Below is a small trained network, with its code and all its weights. Each question gives an input and a target symbol and asks what happens when units are switched off, that is, made to give their printed mean instead of their output.

import numpy as np


def w(rows, s, z=0):
    codes = np.array(rows[::2]) - 128.0
    scale = np.full(codes.shape[1], s)
    scale[-1] = z or s
    return codes * scale


def norm(h):
    return h / np.sqrt((h * h).mean(-1, keepdims=True) + 1e-5)


def f(y):
    return np.maximum(y, 0)


def softmax(a):
    e = np.exp(a - a.max(-1, keepdims=True))
    return e / e.sum(-1, keepdims=True)


def log_softmax(a):
    a = a - a.max(-1, keepdims=True)
    return a - np.log(np.exp(a).sum(-1, keepdims=True))


def net(x, mask):
    ids = ['ΓΛΞΨβετω'.index(c) for c in x.split()]
    T = len(ids)
    res = E[ids] + P[:T]
    u = 0
    for l in range(2):
        r = norm(res)
        for j in range(3):
            rows = slice(3 * j, 3 * j + 3)
            q, k, v = (r @ M[l][rows].T for M in (Q, K, V))
            z = softmax(np.where(np.tri(T) > 0, q @ k.T / 3**0.5, -1e9)) @ v
            o = O[l][rows]
            res = res + np.where(mask[u + j], z, o[:, -1]) @ o[:, :-1]
        u += 3
        y = f(norm(res) @ A[l][:, :-1].T + A[l][:, -1])
        res = res + np.where(mask[u : u + 4], y, B[l][:, -1]) @ B[l][:, :-1]
        u += 4
    return log_softmax(norm(res)[-1] @ U[:, :-1].T + U[:, -1])


Q, K, V, O, A, B = {}, {}, {}, {}, {}, {}
E = w([
[122,140,219,82,107,181],'Γ',
[112,65,66,137,201,94],'Λ',
[175,84,56,139,188,153],'Ξ',
[186,51,118,93,126,181],'Ψ',
[48,37,114,86,119,84],'β',
[32,151,82,137,191,198],'ε',
[179,10,143,125,121,58],'τ',
[152,207,10,136,55,46],'ω',
],0.012)
P = w([
[73,31,138,255,43,162],'0',
[86,32,108,176,74,150],'1',
[103,36,96,144,79,148],'2',
[96,50,90,112,96,150],'3',
[105,64,92,92,106,147],'4',
[109,73,85,70,117,139],'5',
[117,85,91,44,127,134],'6',
[121,92,86,24,133,125],'7',
[122,108,93,13,141,124],'8',
[108,103,93,16,131,130],'9',
[114,114,97,30,139,139],'10',
[92,100,122,54,119,148],'11',
],0.0052)
Q[0] = w([
[100,103,91,11,88,151],'L0H1',
[154,143,190,170,94,109],'L0H1',
[172,99,113,59,127,187],'L0H1',
[147,168,193,71,85,86],'L0H2',
[183,77,193,208,128,115],'L0H2',
[247,67,90,65,83,225],'L0H2',
[135,123,126,128,124,139],'L0H3',
[117,120,123,114,122,125],'L0H3',
[126,127,119,124,132,128],'L0H3',
],0.015)
K[0] = w([
[109,148,129,10,214,133],'L0H1',
[122,178,111,171,69,112],'L0H1',
[64,104,81,47,105,173],'L0H1',
[161,149,147,26,37,116],'L0H2',
[184,86,192,170,85,110],'L0H2',
[251,133,33,157,145,176],'L0H2',
[133,130,135,132,138,138],'L0H3',
[119,122,132,129,140,122],'L0H3',
[131,121,126,129,135,130],'L0H3',
],0.014)
V[0] = w([
[97,135,131,123,114,131],'L0H1',
[130,97,123,56,143,140],'L0H1',
[155,144,131,131,78,141],'L0H1',
[133,147,131,101,140,175],'L0H2',
[129,130,127,125,129,133],'L0H2',
[150,158,105,99,142,128],'L0H2',
[107,95,136,254,61,146],'L0H3',
[113,135,134,210,68,119],'L0H3',
[144,163,127,56,155,116],'L0H3',
],0.012)
O[0] = w([
[94,139,120,107,130,111,152],'L0H1',
[96,70,99,88,67,180,253],'L0H1',
[150,161,179,136,138,153,63],'L0H1',
[105,156,91,163,149,104,121],'L0H2',
[125,131,122,133,131,124,129],'L0H2',
[142,110,94,145,107,120,125],'L0H2',
[153,209,86,2,186,99,194],'L0H3',
[172,171,103,69,136,85,128],'L0H3',
[124,87,159,220,76,124,62],'L0H3',
],0.0076,0.0064)
A[0] = w([
[158,104,152,174,46,22,67],'L0N1',
[177,59,231,86,129,70,95],'L0N2',
[88,209,255,94,114,167,63],'L0N3',
[227,56,225,109,144,4,3],'L0N4',
],0.0097,0.0011)
B[0] = w([
[104,162,129,149,116,163,182],'L0N1',
[92,174,71,159,126,142,254],'L0N2',
[119,69,219,43,123,125,224],'L0N3',
[134,192,109,63,95,244,200],'L0N4',
],0.011,0.0023)
Q[1] = w([
[190,152,113,71,118,74],'L1H1',
[184,139,185,185,136,91],'L1H1',
[143,58,107,126,43,96],'L1H1',
[19,126,96,115,177,182],'L1H2',
[145,101,206,216,191,160],'L1H2',
[94,2,91,82,147,227],'L1H2',
[216,132,202,186,35,119],'L1H3',
[23,84,106,101,106,144],'L1H3',
[184,82,104,80,78,117],'L1H3',
],0.019)
K[1] = w([
[173,123,98,41,167,92],'L1H1',
[135,134,206,124,200,107],'L1H1',
[100,55,105,100,107,141],'L1H1',
[79,92,73,144,105,187],'L1H2',
[114,2,217,141,137,168],'L1H2',
[48,99,132,183,27,152],'L1H2',
[132,104,246,95,72,183],'L1H3',
[84,108,112,224,165,123],'L1H3',
[103,85,111,80,132,182],'L1H3',
],0.02)
V[1] = w([
[173,116,146,126,179,252],'L1H1',
[136,157,99,140,18,184],'L1H1',
[72,103,232,34,75,138],'L1H1',
[215,96,128,107,88,70],'L1H2',
[207,174,123,116,196,189],'L1H2',
[166,30,164,111,164,155],'L1H2',
[192,135,111,88,85,87],'L1H3',
[136,215,122,82,96,177],'L1H3',
[96,134,180,100,162,88],'L1H3',
],0.019)
O[1] = w([
[237,64,162,160,128,67,112],'L1H1',
[139,71,109,34,39,170,207],'L1H1',
[37,51,51,162,64,59,161],'L1H1',
[110,152,163,10,130,171,100],'L1H2',
[64,5,164,149,142,198,121],'L1H2',
[148,95,214,96,190,50,2],'L1H2',
[165,141,114,41,93,63,134],'L1H3',
[188,147,115,185,7,119,178],'L1H3',
[62,110,106,112,99,131,106],'L1H3',
],0.012,0.0093)
A[1] = w([
[135,107,5,130,86,133,10],'L1N1',
[73,191,88,118,57,5,99],'L1N2',
[148,85,127,228,134,54,189],'L1N3',
[7,170,166,180,48,139,172],'L1N4',
],0.015,0.0014)
B[1] = w([
[135,51,42,150,236,238,249],'L1N1',
[227,179,124,160,170,23,192],'L1N2',
[107,179,253,176,114,68,170],'L1N3',
[144,197,244,122,10,112,189],'L1N4',
],0.012,0.016)
U = w([
[207,122,194,109,203,180,77],'Γ',
[18,114,145,96,220,116,153],'Λ',
[134,126,91,91,91,173,161],'Ξ',
[174,185,88,93,114,90,136],'Ψ',
[51,118,83,122,78,46,101],'β',
[146,5,112,134,94,114,42],'ε',
[104,100,212,84,73,98,253],'τ',
[98,142,170,226,119,160,122],'ω',
],0.011,0.0045)

Each question gives the input, a string of symbols that net reads in full, and the target symbol t.
The units are the heads (3 rows each of Q, K, V and O) and the neurons (one row each of A and B). Each row of codes is followed by its name. A weight is (code - 128) times the scale printed after its matrix; where a second scale follows, it is the last column's (O, A, B and U).
mask holds one flag per unit, layer by layer, with each layer's heads first. A switched-off unit (its flag False) gives its mean, the last column of its rows in O or B, instead of its output. The means were averaged over made-up inputs and are rounded, as every weight is.
A unit's drop is (log p(t) with every unit on - log p(t) with that unit switched off) / (log p(t) with every unit on - log p(t) with every unit switched off).
The circuit of an input: a set's keep is (log p(t) with only the set's units on - log p(t) with every unit switched off) / (log p(t) with every unit on - log p(t) with every unit switched off). Starting from the 12 units with the biggest drops (on a tie, the unit counted first), units are removed one at a time, each time the one whose removal leaves the highest keep (on an exact tie, the one counted first), for as long as the keep stays at least 0.8.
circuit, biggest first: the units of the circuit, biggest drop first
unit that matters most: the unit with the biggest drop
top k neurons: the k neurons with the biggest drops, biggest first
top k neurons in layer l: the k neurons of layer l with the biggest drops, biggest first
which heads matter: for each layer, one digit per head in row order, 1 if its drop is at least 0.15 and else 0, layers parted by /
input ω τ ε τ Ξ ε Ξ, target ω: circuit, biggest first	L1H2, L0H3, L1N3
input Ξ Ξ β τ ε, target ε: top 3 neurons	L0N4, L0N2, L1N1
input Ψ Ξ β Ψ Ψ Γ Ψ Ξ, target τ: circuit, biggest first	L1H2, L0H3, L1N1
input Λ β β Γ β Λ, target Ψ: circuit, biggest first	L1H2
input β Ψ Ψ Λ ω Ξ ε Ψ ω Γ Ξ Γ, target Γ: top 2 neurons in layer 1	L1N4, L1N3
input ε τ ε Ξ ω Ψ τ Λ, target ε: which heads matter	101 / 110
input β ω Γ Ξ, target Γ: which heads matter	111 / 100
input Ξ Γ Ψ ε β ε ε τ τ ε, target ε: circuit, biggest first	L0N4, L1H1, L0N2
input Λ τ τ Ξ Γ, target ε: circuit, biggest first	L0N4, L1H1
input τ ω Λ τ Ψ ε Γ Γ Ξ Γ, target Γ: which heads matter	011 / 101
input ω β Γ Γ ω Λ β Ψ β Ξ β, target Ψ: circuit, biggest first	L1H2, L0H3
input Ψ Ξ Ξ ε Λ Λ, target Λ: top 2 neurons	L1N4, L0N4
input ε Ξ Γ Ξ ε Λ, target ω: which heads matter	000 / 110
input ω ε ω Γ Γ, target τ: unit that matters most	L0H3
input τ ε Γ τ Γ Ξ Λ, target Γ: which heads matter	111 / 101
input Ψ Λ Γ, target τ: circuit, biggest first	L1N1, L1H2
input ω Λ ω ε ω β Γ ε ε β, target ω: circuit, biggest first	L0H3, L1H3
input τ τ Λ Ψ ε Λ β Γ Γ ω β Γ, target Ψ: top 2 neurons	L1N2, L0N4
input ε Ξ β Ψ Λ ε Ξ, target ω: circuit, biggest first	L1H2, L1N3
input β ε β Ξ ε Λ ω β Γ Λ, target Ψ: circuit, biggest first	L1H2, L0H3
input ω ω Ψ ε τ ω Γ Λ Γ Γ, target Λ: circuit, biggest first	L0H3, L1H3, L1H2, L1N4
